Below are the code and all the weights of a small trained network. Each question names an input and a class and asks about switching units off, where a switched-off unit gives its printed mean instead of its output.

import numpy as np


def w(rows, s, z=0):
    codes = np.array(rows[::2]) - 128.0
    scale = np.full(codes.shape[1], s)
    scale[-1] = z or s
    return codes * scale


def norm(h):
    return h / np.sqrt((h * h).mean(-1, keepdims=True) + 1e-5)


def f(y):
    return np.maximum(y, 0)


def log_softmax(a):
    a = a - a.max(-1, keepdims=True)
    return a - np.log(np.exp(a).sum(-1, keepdims=True))


def net(x, mask):
    res = np.array(x, float).reshape(1, 7) / 4 @ E
    u = 0
    for l in range(2):
        y = f(norm(res) @ A[l][:, :-1].T + A[l][:, -1])
        res = res + np.where(mask[u : u + 14], y, B[l][:, -1]) @ B[l][:, :-1]
        u += 14
    return log_softmax(norm(res)[-1] @ U[:, :-1].T + U[:, -1])


A, B = {}, {}
E = w([
[119,106,191,102,2],'x0',
[21,145,104,97,132],'x1',
[96,32,104,214,114],'x2',
[162,88,67,66,111],'x3',
[128,128,129,128,129],'x4',
[129,128,129,127,128],'x5',
[145,173,80,160,92],'x6',
],0.0081)
A[0] = w([
[95,97,166,104,159,97],'0.n0',
[94,185,42,148,74,97],'0.n1',
[169,174,72,176,84,64],'0.n2',
[92,41,185,83,153,93],'0.n3',
[139,66,184,56,212,79],'0.n4',
[151,38,22,9,114,41],'0.n5',
[98,74,100,160,109,23],'0.n6',
[189,113,122,134,137,87],'0.n7',
[115,166,106,85,156,157],'0.n8',
[123,81,150,90,155,81],'0.n9',
[108,89,87,139,169,162],'0.n10',
[95,105,137,101,53,42],'0.n11',
[72,155,206,173,163,84],'0.n12',
[21,137,102,91,126,3],'0.n13',
],0.011,0.0064)
B[0] = w([
[153,146,92,136,92,172],'0.n0',
[159,138,46,136,74,213],'0.n1',
[159,143,42,140,76,179],'0.n2',
[162,129,47,128,78,217],'0.n3',
[180,148,35,122,82,219],'0.n4',
[102,221,206,233,142,252],'0.n5',
[86,71,136,145,121,159],'0.n6',
[154,96,158,132,150,172],'0.n7',
[103,128,130,73,148,242],'0.n8',
[138,132,103,154,93,158],'0.n9',
[98,92,115,119,172,249],'0.n10',
[102,82,153,87,96,198],'0.n11',
[128,189,140,201,121,215],'0.n12',
[5,139,106,78,127,186],'0.n13',
],0.024,0.0039)
A[1] = w([
[168,112,113,142,114,76],'1.n0',
[97,193,150,196,102,120],'1.n1',
[144,106,91,94,197,11],'1.n2',
[207,83,164,120,112,103],'1.n3',
[125,118,63,113,199,79],'1.n4',
[154,112,126,125,216,121],'1.n5',
[146,70,200,84,36,6],'1.n6',
[124,55,72,40,132,170],'1.n7',
[139,171,163,74,79,47],'1.n8',
[229,102,164,158,161,4],'1.n9',
[128,164,108,157,163,106],'1.n10',
[145,144,149,93,133,36],'1.n11',
[180,172,154,27,168,52],'1.n12',
[114,3,145,174,118,77],'1.n13',
],0.016,0.0023)
B[1] = w([
[88,147,107,107,103,174],'1.n0',
[184,134,205,121,146,255],'1.n1',
[155,60,141,81,125,163],'1.n2',
[14,158,131,113,98,169],'1.n3',
[158,87,149,69,70,201],'1.n4',
[149,88,149,62,102,170],'1.n5',
[192,37,164,29,121,208],'1.n6',
[127,176,197,177,131,202],'1.n7',
[134,88,64,176,198,186],'1.n8',
[2,193,155,119,77,172],'1.n9',
[139,85,173,131,103,199],'1.n10',
[134,167,106,111,177,138],'1.n11',
[116,116,66,229,206,176],'1.n12',
[141,189,55,160,252,194],'1.n13',
],0.023,0.008)
U = w([
[160,159,215,179,130,254],'0',
[165,32,138,44,124,114],'1',
[127,140,31,191,235,88],'2',
[5,177,130,104,81,95],'3',
[192,161,29,165,32,55],'4',
],0.015,0.004)

Each question gives the input, the list of numbers given to net, and the class t.
The units are the neurons (one row each of A and B). Each row of codes is followed by its name. A weight is (code - 128) times the scale printed after its matrix; where a second scale follows, it is the last column's (A, B and U).
mask holds one flag per neuron, layer by layer. A switched-off neuron (its flag False) gives its mean, the last column of its row in B, instead of its output. The means were averaged over made-up inputs and are rounded, as every weight is.
A unit's drop is (log p(t) with every unit on - log p(t) with that unit switched off) / (log p(t) with every unit on - log p(t) with every unit switched off).
The circuit of an input: a set's keep is (log p(t) with only the set's units on - log p(t) with every unit switched off) / (log p(t) with every unit on - log p(t) with every unit switched off). Starting from the 12 units with the biggest drops (on a tie, the unit counted first), units are removed one at a time, each time the one whose removal leaves the highest keep (on an exact tie, the one counted first), for as long as the keep stays at least 0.8.
circuit, biggest first: the units of the circuit, biggest drop first
k most important neurons: the k neurons with the biggest drops, biggest first
top k neurons in layer l: the k neurons of layer l with the biggest drops, biggest first
input [-4,-6,1,2,8,4,-3], class 3: circuit, biggest first => (1.n9; 0.n7)
input [8,-4,-4,-7,7,-2,-2], class 1: 2 most important neurons => (1.n6; 0.n5)
input [-8,4,7,-5,-3,7,7], class 1: circuit, biggest first => (1.n4; 0.n5)
input [8,2,-4,1,-4,3,6], class 1: circuit, biggest first => (1.n6; 0.n11)
input [-2,-6,-6,-3,-7,3,-6], class 2: circuit, biggest first => (1.n12)
input [3,5,-2,-6,-6,-2,-8], class 4: 3 most important neurons => (0.n3; 0.n5; 0.n4)
input [-4,-7,-4,6,-8,-2,-4], class 3: circuit, biggest first => (1.n9; 0.n7)
input [5,-3,-4,5,1,5,2], class 0: top 2 neurons in layer 1 => (1.n1; 1.n4)
input [-6,6,1,-2,2,8,-8], class 4: circuit, biggest first => (0.n4; 0.n3)
input [7,6,-8,-3,-4,3,-4], class 2: 2 most important neurons => (1.n8; 1.n12)
input [0,5,5,3,-1,-6,3], class 2: circuit, biggest first => (0.n6; 1.n13)
input [-7,4,8,8,5,1,-5], class 0: top 2 neurons in layer 0 => (0.n5; 0.n11)
input [-5,8,6,2,-3,-7,7], class 3: top 2 neurons in layer 1 => (1.n6; 1.n7)
input [4,5,0,-7,-6,6,-8], class 4: circuit, biggest first => (0.n3)
input [2,4,-6,5,6,-1,1], class 2: 3 most important neurons => (0.n8; 1.n8; 0.n12)
input [-1,2,-2,3,-6,-6,3], class 0: 2 most important neurons => (0.n5; 1.n1)
input [-8,5,5,6,-2,-7,1], class 1: top 2 neurons in layer 0 => (0.n10; 0.n12)
input [-1,7,-3,-4,7,-2,-8], class 4: 2 most important neurons => (0.n4; 0.n3)
input [8,8,-8,2,-6,8,-3], class 1: 3 most important neurons => (1.n6; 0.n11; 1.n13)
input [3,-5,7,-6,-7,-1,-2], class 2: circuit, biggest first => (1.n13)
input [4,-7,-2,8,0,-7,8], class 0: 4 most important neurons => (0.n5; 1.n1; 0.n4; 0.n3)
